Below is a small trained network, with its code and all its weights. Each question gives an input and a target symbol and asks what happens when units are switched off, that is, made to give their printed mean instead of their output.

import numpy as np


def w(rows, s, z=0):
    codes = np.array(rows[::2]) - 128.0
    scale = np.full(codes.shape[1], s)
    scale[-1] = z or s
    return codes * scale


def norm(h):
    return h / np.sqrt((h * h).mean(-1, keepdims=True) + 1e-5)


def f(y):
    return y / 2 * (1 + np.tanh(0.7978845608 * (y + 0.044715 * y**3)))


def softmax(a):
    e = np.exp(a - a.max(-1, keepdims=True))
    return e / e.sum(-1, keepdims=True)


def log_softmax(a):
    a = a - a.max(-1, keepdims=True)
    return a - np.log(np.exp(a).sum(-1, keepdims=True))


def net(x, mask):
    ids = ['ΘΨβεμξπ'.index(c) for c in x.split()]
    T = len(ids)
    res = E[ids] + P[:T]
    u = 0
    for l in range(2):
        r = norm(res)
        for j in range(3):
            rows = slice(4 * j, 4 * j + 4)
            q, k, v = (r @ M[l][rows].T for M in (Q, K, V))
            z = softmax(np.where(np.tri(T) > 0, q @ k.T / 4**0.5, -1e9)) @ v
            o = O[l][rows]
            res = res + np.where(mask[u + j], z, o[:, -1]) @ o[:, :-1]
        u += 3
        y = f(norm(res) @ A[l][:, :-1].T + A[l][:, -1])
        res = res + np.where(mask[u : u + 16], y, B[l][:, -1]) @ B[l][:, :-1]
        u += 16
    return log_softmax(norm(res)[-1] @ U[:, :-1].T + U[:, -1])


Q, K, V, O, A, B = {}, {}, {}, {}, {}, {}
E = w([
[49,87,44,162],'Θ',
[127,100,172,103],'Ψ',
[138,118,179,108],'β',
[158,117,191,105],'ε',
[181,81,128,130],'μ',
[2,123,175,236],'ξ',
[152,110,200,186],'π',
],0.016)
P = w([
[81,56,160,130],'0',
[182,136,152,248],'1',
[70,56,134,107],'2',
[55,189,155,136],'3',
[165,198,103,184],'4',
[86,52,128,85],'5',
[82,184,125,113],'6',
[155,208,85,151],'7',
[93,40,115,88],'8',
],0.013)
Q[0] = w([
[114,83,69,191],'0.h1',
[73,77,96,93],'0.h1',
[189,237,97,121],'0.h1',
[121,5,84,95],'0.h1',
[162,164,54,192],'0.h2',
[145,181,70,208],'0.h2',
[125,112,197,116],'0.h2',
[114,90,134,38],'0.h2',
[142,217,220,102],'0.h3',
[129,98,16,159],'0.h3',
[81,101,135,81],'0.h3',
[168,195,111,182],'0.h3',
],0.014)
K[0] = w([
[127,62,45,212],'0.h1',
[118,88,54,97],'0.h1',
[102,104,248,143],'0.h1',
[182,61,42,96],'0.h1',
[37,154,199,149],'0.h2',
[32,238,112,202],'0.h2',
[172,109,159,135],'0.h2',
[207,135,66,55],'0.h2',
[135,174,224,134],'0.h3',
[128,109,19,161],'0.h3',
[167,91,147,92],'0.h3',
[106,175,105,200],'0.h3',
],0.014)
V[0] = w([
[117,132,189,176],'0.h1',
[90,137,157,73],'0.h1',
[95,82,13,149],'0.h1',
[69,116,32,104],'0.h1',
[55,172,254,103],'0.h2',
[116,98,165,81],'0.h2',
[119,91,74,58],'0.h2',
[17,157,160,174],'0.h2',
[100,95,58,178],'0.h3',
[101,132,194,93],'0.h3',
[45,58,153,176],'0.h3',
[136,162,185,178],'0.h3',
],0.0093)
O[0] = w([
[192,117,77,112,202],'0.h1',
[89,186,65,138,129],'0.h1',
[84,109,163,40,102],'0.h1',
[100,152,118,62,85],'0.h1',
[115,182,167,64,210],'0.h2',
[105,151,87,143,158],'0.h2',
[86,57,151,176,75],'0.h2',
[186,174,143,91,200],'0.h2',
[212,102,129,70,123],'0.h3',
[16,113,130,129,180],'0.h3',
[83,32,99,1,254],'0.h3',
[97,30,99,149,174],'0.h3',
],0.0076,0.0075)
A[0] = w([
[76,27,2,106,246],'0.n1',
[187,91,136,146,30],'0.n2',
[94,43,73,121,94],'0.n3',
[92,168,87,154,60],'0.n4',
[233,199,163,181,255],'0.n5',
[156,221,157,174,96],'0.n6',
[92,162,152,161,95],'0.n7',
[96,169,166,187,156],'0.n8',
[81,60,54,172,134],'0.n9',
[86,187,34,60,11],'0.n10',
[117,108,248,239,170],'0.n11',
[134,69,64,129,54],'0.n12',
[97,186,69,150,139],'0.n13',
[74,209,63,107,160],'0.n14',
[154,89,4,228,164],'0.n15',
[187,72,15,172,234],'0.n16',
],0.0093,0.0059)
B[0] = w([
[94,175,188,254,255],'0.n1',
[118,64,37,95,122],'0.n2',
[99,176,162,163,170],'0.n3',
[60,84,139,151,122],'0.n4',
[247,82,123,59,204],'0.n5',
[210,171,122,43,149],'0.n6',
[134,104,163,128,127],'0.n7',
[196,63,151,128,148],'0.n8',
[138,168,184,186,171],'0.n9',
[91,124,8,222,130],'0.n10',
[193,62,102,50,177],'0.n11',
[12,176,166,83,127],'0.n12',
[109,84,137,172,140],'0.n13',
[120,93,56,225,159],'0.n14',
[134,250,178,96,166],'0.n15',
[135,166,205,98,184],'0.n16',
],0.0085,0.0099)
Q[1] = w([
[96,181,131,116],'1.h1',
[132,149,120,161],'1.h1',
[128,101,160,132],'1.h1',
[165,112,131,166],'1.h1',
[117,69,170,160],'1.h2',
[147,254,131,153],'1.h2',
[101,214,153,140],'1.h2',
[167,171,170,109],'1.h2',
[81,137,165,161],'1.h3',
[144,117,98,58],'1.h3',
[82,108,127,109],'1.h3',
[128,73,164,121],'1.h3',
],0.018)
K[1] = w([
[59,179,148,189],'1.h1',
[136,203,138,137],'1.h1',
[186,97,118,156],'1.h1',
[161,183,82,115],'1.h1',
[154,223,147,247],'1.h2',
[4,120,138,56],'1.h2',
[19,151,117,116],'1.h2',
[70,38,108,169],'1.h2',
[3,163,54,114],'1.h3',
[233,102,160,52],'1.h3',
[106,154,43,135],'1.h3',
[105,43,77,137],'1.h3',
],0.011)
V[1] = w([
[129,103,192,186],'1.h1',
[137,178,144,59],'1.h1',
[97,254,202,116],'1.h1',
[171,121,94,80],'1.h1',
[123,202,167,177],'1.h2',
[170,235,119,121],'1.h2',
[84,80,81,152],'1.h2',
[248,154,100,130],'1.h2',
[178,147,153,85],'1.h3',
[183,70,140,67],'1.h3',
[131,195,161,180],'1.h3',
[112,104,234,143],'1.h3',
],0.008)
O[1] = w([
[131,96,80,78,227],'1.h1',
[79,161,148,129,118],'1.h1',
[2,72,179,37,179],'1.h1',
[85,229,169,165,79],'1.h1',
[212,162,175,94,189],'1.h2',
[134,92,220,117,64],'1.h2',
[135,174,37,244,112],'1.h2',
[28,160,196,70,26],'1.h2',
[40,95,165,212,109],'1.h3',
[154,92,166,251,117],'1.h3',
[156,111,60,145,148],'1.h3',
[200,143,121,175,253],'1.h3',
],0.0061,0.0042)
A[1] = w([
[188,172,36,218,175],'1.n1',
[219,156,114,72,81],'1.n2',
[222,156,143,128,58],'1.n3',
[109,252,81,182,85],'1.n4',
[134,167,92,182,163],'1.n5',
[78,126,48,114,40],'1.n6',
[234,153,115,55,80],'1.n7',
[110,164,37,32,48],'1.n8',
[94,171,101,152,71],'1.n9',
[94,108,171,133,187],'1.n10',
[134,181,23,145,68],'1.n11',
[220,123,159,159,47],'1.n12',
[107,138,74,69,3],'1.n13',
[79,196,128,152,136],'1.n14',
[99,239,127,110,129],'1.n15',
[179,104,192,56,99],'1.n16',
],0.012,0.0075)
B[1] = w([
[140,211,124,60,253],'1.n1',
[221,107,107,189,222],'1.n2',
[204,90,112,65,217],'1.n3',
[183,29,113,134,150],'1.n4',
[137,149,69,107,176],'1.n5',
[180,78,207,135,141],'1.n6',
[246,98,129,162,250],'1.n7',
[149,108,195,177,140],'1.n8',
[158,61,111,112,117],'1.n9',
[185,161,136,132,253],'1.n10',
[60,93,197,143,134],'1.n11',
[184,95,152,39,221],'1.n12',
[144,80,223,195,118],'1.n13',
[189,49,127,141,160],'1.n14',
[130,21,158,131,127],'1.n15',
[112,94,58,194,216],'1.n16',
],0.013,0.0052)
U = w([
[91,137,95,56,254],'Θ',
[125,8,52,168,50],'Ψ',
[244,32,67,102,86],'β',
[151,223,32,140,187],'ε',
[142,215,197,210,122],'μ',
[109,113,2,228,136],'ξ',
[229,222,139,33,67],'π',
],0.011,0.0053)

Each question gives the input, a string of symbols that net reads in full, and the target symbol t.
The units are the heads (4 rows each of Q, K, V and O) and the neurons (one row each of A and B). Each row of codes is followed by its name. A weight is (code - 128) times the scale printed after its matrix; where a second scale follows, it is the last column's (O, A, B and U).
mask holds one flag per unit, layer by layer, with each layer's heads first. A switched-off unit (its flag False) gives its mean, the last column of its rows in O or B, instead of its output. The means were averaged over made-up inputs and are rounded, as every weight is.
A unit's drop is (log p(t) with every unit on - log p(t) with that unit switched off) / (log p(t) with every unit on - log p(t) with every unit switched off).
most important unit: the unit with the biggest drop
top k neurons: the k neurons with the biggest drops, biggest first
top k neurons in layer l: the k neurons of layer l with the biggest drops, biggest first
heads that matter: for each layer, one digit per head in row order, 1 if its drop is at least 0.15 and else 0, layers parted by /
input ξ μ β μ ξ, target π: most important unit : 1.h1
input π Ψ Θ ξ Ψ β β, target ε: heads that matter : 111 / 000
input Ψ μ μ Θ Θ, target π: heads that matter : 101 / 011
input ε Θ ε Θ, target μ: top 3 neurons : 0.n5, 0.n1, 0.n11
input π Ψ ε, target ε: top 2 neurons : 0.n15, 0.n16
input μ ξ μ ε π ξ Θ Θ, target π: heads that matter : 111 / 011
input ε μ ε π ε π ξ μ Ψ, target μ: heads that matter : 010 / 000
input μ ξ ξ ξ ξ Θ β, target ε: heads that matter : 011 / 010
input Θ μ μ, target μ: heads that matter : 010 / 000
input β Ψ Θ ε π Ψ π ξ, target β: top 3 neurons : 0.n5, 0.n1, 0.n8
input ξ ξ β π Ψ Ψ, target Ψ: top 2 neurons in layer 0 : 0.n5, 0.n1
input ξ Θ β Θ ξ, target π: heads that matter : 111 / 001
input ξ ξ π ε ξ, target ε: top 3 neurons in layer 1 : 1.n1, 1.n12, 1.n3
input β ξ π, target π: heads that matter : 111 / 011
input Ψ μ ξ ε Ψ Θ, target Θ: heads that matter : 100 / 000
input β ξ Ψ, target Ψ: top 2 neurons : 1.n1, 0.n16
input π μ β β Θ π ξ, target Θ: top 2 neurons in layer 1 : 1.n7, 1.n2
input ξ π ξ, target ξ: top 4 neurons : 0.n1, 0.n5, 0.n16, 0.n15
input Θ π ξ Ψ ξ Θ Ψ Ψ, target ε: top 3 neurons : 1.n1, 0.n14, 0.n10
input β ξ ξ Ψ ε Θ μ ε ξ, target μ: most important unit : 0.h2
input ξ Ψ β Ψ, target ε: top 3 neurons in layer 1 : 1.n1, 1.n5, 1.n16
input β μ ξ Θ, target Ψ: top 2 neurons : 0.n10, 0.n5
input ε ξ π ε Ψ ε, target ε: most important unit : 0.n1
input μ ξ ξ Θ ξ, target ε: top 2 neurons : 0.n14, 0.n10
input ξ Ψ β μ Ψ ξ ξ, target Θ: heads that matter : 110 / 011
input π ξ μ Ψ, target ξ: heads that matter : 101 / 000
input ε ξ ξ, target ξ: most important unit : 0.h2
input μ Θ π μ ξ, target β: top 2 neurons : 0.n5, 0.n1
input μ ξ π, target μ: top 3 neurons in layer 0 : 0.n5, 0.n14, 0.n3
